Below is a small trained network, with its code and all its weights. Each question gives an input and a class and asks what happens when units are switched off, that is, made to give their printed mean instead of their output.

import numpy as np


def w(rows, s, z=0):
    codes = np.array(rows[::2]) - 128.0
    scale = np.full(codes.shape[1], s)
    scale[-1] = z or s
    return codes * scale


def norm(h):
    return h / np.sqrt((h * h).mean(-1, keepdims=True) + 1e-5)


def f(y):
    return np.maximum(y, 0)


def log_softmax(a):
    a = a - a.max(-1, keepdims=True)
    return a - np.log(np.exp(a).sum(-1, keepdims=True))


def net(x, mask):
    res = np.array(x, float).reshape(1, 5) / 4 @ E
    u = 0
    for l in range(3):
        y = f(norm(res) @ A[l][:, :-1].T + A[l][:, -1])
        res = res + np.where(mask[u : u + 5], y, B[l][:, -1]) @ B[l][:, :-1]
        u += 5
    return log_softmax(norm(res)[-1] @ U[:, :-1].T + U[:, -1])


A, B = {}, {}
E = w([
[89,193,74,104],'x0',
[69,99,82,146],'x1',
[37,79,61,106],'x2',
[68,105,120,255],'x3',
[25,115,122,60],'x4',
],0.0088)
A[0] = w([
[86,85,140,137,3],'0.n1',
[86,116,151,104,111],'0.n2',
[86,23,106,150,167],'0.n3',
[109,28,141,135,195],'0.n4',
[76,122,187,251,167],'0.n5',
],0.022,0.0037)
B[0] = w([
[152,58,70,142,160],'0.n1',
[155,3,98,85,164],'0.n2',
[123,200,93,47,220],'0.n3',
[164,183,41,107,202],'0.n4',
[124,41,22,185,253],'0.n5',
],0.016,0.014)
A[1] = w([
[119,71,180,135,41],'1.n1',
[49,108,182,170,55],'1.n2',
[32,98,199,212,149],'1.n3',
[36,121,105,4,15],'1.n4',
[119,178,148,170,3],'1.n5',
],0.014,0.0025)
B[1] = w([
[191,144,70,64,131],'1.n1',
[145,79,78,117,128],'1.n2',
[150,116,104,126,133],'1.n3',
[47,56,55,100,254],'1.n4',
[132,5,66,97,131],'1.n5',
],0.013,0.0075)
A[2] = w([
[77,183,65,41,144],'2.n1',
[140,182,7,138,255],'2.n2',
[76,165,99,22,255],'2.n3',
[112,107,124,79,27],'2.n4',
[171,103,119,173,249],'2.n5',
],0.019,0.0025)
B[2] = w([
[107,48,170,218,207],'2.n1',
[25,61,207,89,251],'2.n2',
[139,102,4,147,202],'2.n3',
[104,163,44,85,152],'2.n4',
[105,163,82,13,168],'2.n5',
],0.015,0.021)
U = w([
[83,151,240,241,2],'0',
[56,7,65,158,218],'1',
[228,180,207,82,80],'2',
],0.011,0.0047)

Each question gives the input, the list of numbers given to net, and the class t.
The units are the neurons (one row each of A and B). Each row of codes is followed by its name. A weight is (code - 128) times the scale printed after its matrix; where a second scale follows, it is the last column's (A, B and U).
mask holds one flag per neuron, layer by layer. A switched-off neuron (its flag False) gives its mean, the last column of its row in B, instead of its output. The means were averaged over made-up inputs and are rounded, as every weight is.
A unit's drop is (log p(t) with every unit on - log p(t) with that unit switched off) / (log p(t) with every unit on - log p(t) with every unit switched off).
most important unit: the unit with the biggest drop
k most important neurons: the k neurons with the biggest drops, biggest first
k most important neurons of layer l: the k neurons of layer l with the biggest drops, biggest first
drop when u is switched off: that unit's drop, to one decimal
input [-2,-8,-8,0,2], class 2: 2 most important neurons : 0.n5; 2.n2
input [-3,-8,4,-1,-5], class 2: most important unit : 0.n3
input [4,-8,8,2,-5], class 0: 2 most important neurons : 0.n3; 0.n5
input [2,-1,-1,-6,-7], class 2: 4 most important neurons : 0.n3; 1.n4; 0.n5; 0.n4
input [-1,1,-6,-2,3], class 2: 3 most important neurons of layer 2 : 2.n1; 2.n2; 2.n3
input [-8,-8,2,-3,-5], class 2: 2 most important neurons of layer 2 : 2.n2; 2.n3
input [-1,-7,4,-1,-7], class 2: 2 most important neurons of layer 0 : 0.n3; 0.n5
input [6,-6,-3,-7,-4], class 2: 3 most important neurons of layer 0 : 0.n3; 0.n4; 0.n5
input [1,0,-7,-8,-6], class 2: drop when 0.n5 is switched off : 0.3
input [3,-7,-8,-4,-6], class 2: drop when 0.n5 is switched off : 0.2
